Here is a tiny trained network, its code and every weight. The questions are about switching its units off for an input and a target symbol, where a switched-off unit gives its printed mean instead of its output.

import numpy as np


def w(rows, s, z=0):
    codes = np.array(rows[::2]) - 128.0
    scale = np.full(codes.shape[1], s)
    scale[-1] = z or s
    return codes * scale


def norm(h):
    return h / np.sqrt((h * h).mean(-1, keepdims=True) + 1e-5)


def f(y):
    return np.maximum(y, 0)


def softmax(a):
    e = np.exp(a - a.max(-1, keepdims=True))
    return e / e.sum(-1, keepdims=True)


def log_softmax(a):
    a = a - a.max(-1, keepdims=True)
    return a - np.log(np.exp(a).sum(-1, keepdims=True))


def net(x, mask):
    ids = ['αγδεζηλμτω'.index(c) for c in x.split()]
    T = len(ids)
    res = E[ids] + P[:T]
    r = norm(res)
    for j in range(3):
        rows = slice(3 * j, 3 * j + 3)
        q, k, v = (r @ M[0][rows].T for M in (Q, K, V))
        z = softmax(np.where(np.tri(T) > 0, q @ k.T / 3**0.5, -1e9)) @ v
        o = O[0][rows]
        res = res + np.where(mask[j], z, o[:, -1]) @ o[:, :-1]
    y = f(norm(res) @ A[0][:, :-1].T + A[0][:, -1])
    res = res + np.where(mask[3:15], y, B[0][:, -1]) @ B[0][:, :-1]
    return log_softmax(norm(res)[-1] @ U[:, :-1].T + U[:, -1])


Q, K, V, O, A, B = {}, {}, {}, {}, {}, {}
E = w([
[200,241,138,121,72,230,103,164],'α',
[122,21,227,161,67,144,59,34],'γ',
[46,197,105,143,156,148,78,159],'δ',
[127,127,73,160,151,176,198,212],'ε',
[182,247,139,3,69,153,102,238],'ζ',
[89,134,157,51,176,94,145,151],'η',
[219,66,101,131,2,112,140,86],'λ',
[176,126,119,148,124,18,77,108],'μ',
[158,186,141,190,129,102,153,118],'τ',
[221,85,156,242,139,132,72,93],'ω',
],0.0057)
P = w([
[98,105,156,139,127,49,104,237],'0',
[128,120,133,124,120,108,124,149],'1',
[131,114,123,136,120,137,141,95],'2',
[111,124,118,147,131,162,161,73],'3',
[115,117,109,139,135,187,167,29],'4',
[109,121,97,142,139,211,179,4],'5',
[109,125,100,152,135,212,189,6],'6',
],0.0023)
Q[0] = w([
[149,118,115,58,62,108,175,153],'h0',
[80,148,179,70,199,140,146,128],'h0',
[132,253,158,128,132,179,235,67],'h0',
[170,158,117,121,84,152,132,138],'h1',
[165,93,136,187,158,145,105,65],'h1',
[88,78,126,161,168,158,78,97],'h1',
[93,55,174,16,125,34,136,124],'h2',
[86,112,151,84,150,93,69,174],'h2',
[188,213,149,240,195,221,160,73],'h2',
],0.0063)
K[0] = w([
[178,170,111,49,39,134,226,168],'h0',
[106,130,196,61,162,97,131,171],'h0',
[9,136,58,70,190,174,183,127],'h0',
[153,119,121,147,108,76,143,88],'h1',
[49,49,125,122,186,107,178,95],'h1',
[49,101,109,125,200,183,154,132],'h1',
[226,147,201,119,84,108,102,146],'h2',
[125,206,189,124,103,66,68,161],'h2',
[2,95,91,83,223,209,157,74],'h2',
],0.0054)
V[0] = w([
[118,245,83,127,52,224,144,21],'h0',
[46,140,122,74,106,188,149,233],'h0',
[33,38,119,80,215,181,129,98],'h0',
[34,123,140,117,135,131,71,178],'h1',
[145,101,214,172,142,77,67,155],'h1',
[164,107,93,175,184,120,79,69],'h1',
[82,94,1,194,115,196,189,195],'h2',
[17,219,59,147,93,111,20,93],'h2',
[143,184,185,58,181,77,192,158],'h2',
],0.0028)
O[0] = w([
[88,110,121,61,127,76,81,243,171],'h0',
[176,45,119,150,162,188,83,73,106],'h0',
[199,161,113,212,81,67,150,86,3],'h0',
[158,164,94,50,150,124,150,111,83],'h1',
[101,33,118,91,139,162,93,126,181],'h1',
[135,111,108,148,176,111,124,136,138],'h1',
[152,38,123,125,184,123,217,160,115],'h2',
[138,163,252,159,77,65,189,138,161],'h2',
[141,145,59,191,80,107,110,120,158],'h2',
],0.0032)
A[0] = w([
[110,165,165,119,106,90,75,106,138],'n0',
[126,81,90,188,48,129,115,157,128],'n1',
[142,150,189,149,156,127,149,148,87],'n2',
[88,149,172,142,181,110,110,200,146],'n3',
[178,176,104,103,111,185,144,189,120],'n4',
[174,183,113,110,113,136,177,150,248],'n5',
[139,123,105,64,190,2,72,106,118],'n6',
[105,157,142,59,110,101,130,129,154],'n7',
[224,90,139,113,111,159,136,116,86],'n8',
[103,102,133,96,148,76,146,135,77],'n9',
[141,116,135,206,116,108,171,78,171],'n10',
[140,139,154,138,138,185,112,85,135],'n11',
],0.0051,0.0015)
B[0] = w([
[79,111,103,125,160,209,177,170,211],'n0',
[157,208,133,77,142,132,153,60,156],'n1',
[60,147,135,149,113,103,152,157,192],'n2',
[100,191,99,82,164,147,135,70,252],'n3',
[154,60,139,127,153,63,137,94,219],'n4',
[152,73,144,139,144,100,75,124,225],'n5',
[106,91,85,177,40,87,110,184,204],'n6',
[178,145,111,145,158,124,78,155,189],'n7',
[2,151,68,117,140,107,203,157,162],'n8',
[128,156,105,182,72,134,87,141,149],'n9',
[157,116,120,49,107,160,85,165,207],'n10',
[104,135,131,141,149,29,176,148,180],'n11',
],0.0043,0.0037)
U = w([
[22,247,112,117,196,148,147,143,166],'α',
[128,118,65,5,21,137,200,96,68],'γ',
[143,126,126,143,125,133,126,143,4],'δ',
[212,133,165,27,148,165,34,221,151],'ε',
[149,81,156,248,242,108,34,103,85],'ζ',
[83,93,40,205,42,50,77,217,130],'η',
[67,41,208,124,79,181,81,52,165],'λ',
[183,49,43,165,208,175,236,175,157],'μ',
[183,151,254,177,93,57,216,176,141],'τ',
[247,213,79,190,98,149,91,32,171],'ω',
],0.0055,0.0028)

Each question gives the input, a string of symbols that net reads in full, and the target symbol t.
The units are the heads (3 rows each of Q, K, V and O) and the neurons (one row each of A and B). Each row of codes is followed by its name. A weight is (code - 128) times the scale printed after its matrix; where a second scale follows, it is the last column's (O, A, B and U).
mask holds one flag per unit, heads first, then neurons. A switched-off unit (its flag False) gives its mean, the last column of its rows in O or B, instead of its output. The means were averaged over made-up inputs and are rounded, as every weight is.
A unit's drop is (log p(t) with every unit on - log p(t) with that unit switched off) / (log p(t) with every unit on - log p(t) with every unit switched off).
The circuit of an input: a set's keep is (log p(t) with only the set's units on - log p(t) with every unit switched off) / (log p(t) with every unit on - log p(t) with every unit switched off). Starting from the 12 units with the biggest drops (on a tie, the unit counted first), units are removed one at a time, each time the one whose removal leaves the highest keep (on an exact tie, the one counted first), for as long as the keep stays at least 0.8.
circuit, biggest first: the units of the circuit, biggest drop first
k most important neurons: the k neurons with the biggest drops, biggest first
heads that matter: for each layer, one digit per head in row order, 1 if its drop is at least 0.15 and else 0, layers parted by /
drop when u is switched off: that unit's drop, to one decimal
input τ γ τ ζ τ ζ α, target ε: circuit, biggest first : h0, n4, n5
input ζ γ τ, target α: heads that matter : 001
input τ τ τ, target α: heads that matter : 100
input α λ ε ζ ζ α ω, target μ: heads that matter : 001
input η ω α α τ τ, target ω: circuit, biggest first : n10, h0
input ζ τ α η τ τ α, target ω: heads that matter : 001
input τ τ η τ ω, target ω: circuit, biggest first : h2, n1, h0
input τ τ μ τ δ τ, target τ: heads that matter : 001
input ζ τ λ τ λ η, target η: circuit, biggest first : h0, n6, n3, n9
input τ τ δ η τ, target ω: circuit, biggest first : h0, n10
input ε α ζ μ τ α α, target μ: 2 most important neurons : n8, n4
input α α τ τ ε τ, target μ: most important neuron : n10
input η ζ α τ μ ε α, target μ: drop when h2 is switched off : 0.9
input τ δ α μ γ τ τ, target τ: most important neuron : n10
input λ γ τ τ η λ ω, target ω: drop when n1 is switched off : 0.3
input τ α τ η, target η: drop when h0 is switched off : 0.5
input τ τ ε δ α, target τ: drop when h2 is switched off : 0.4
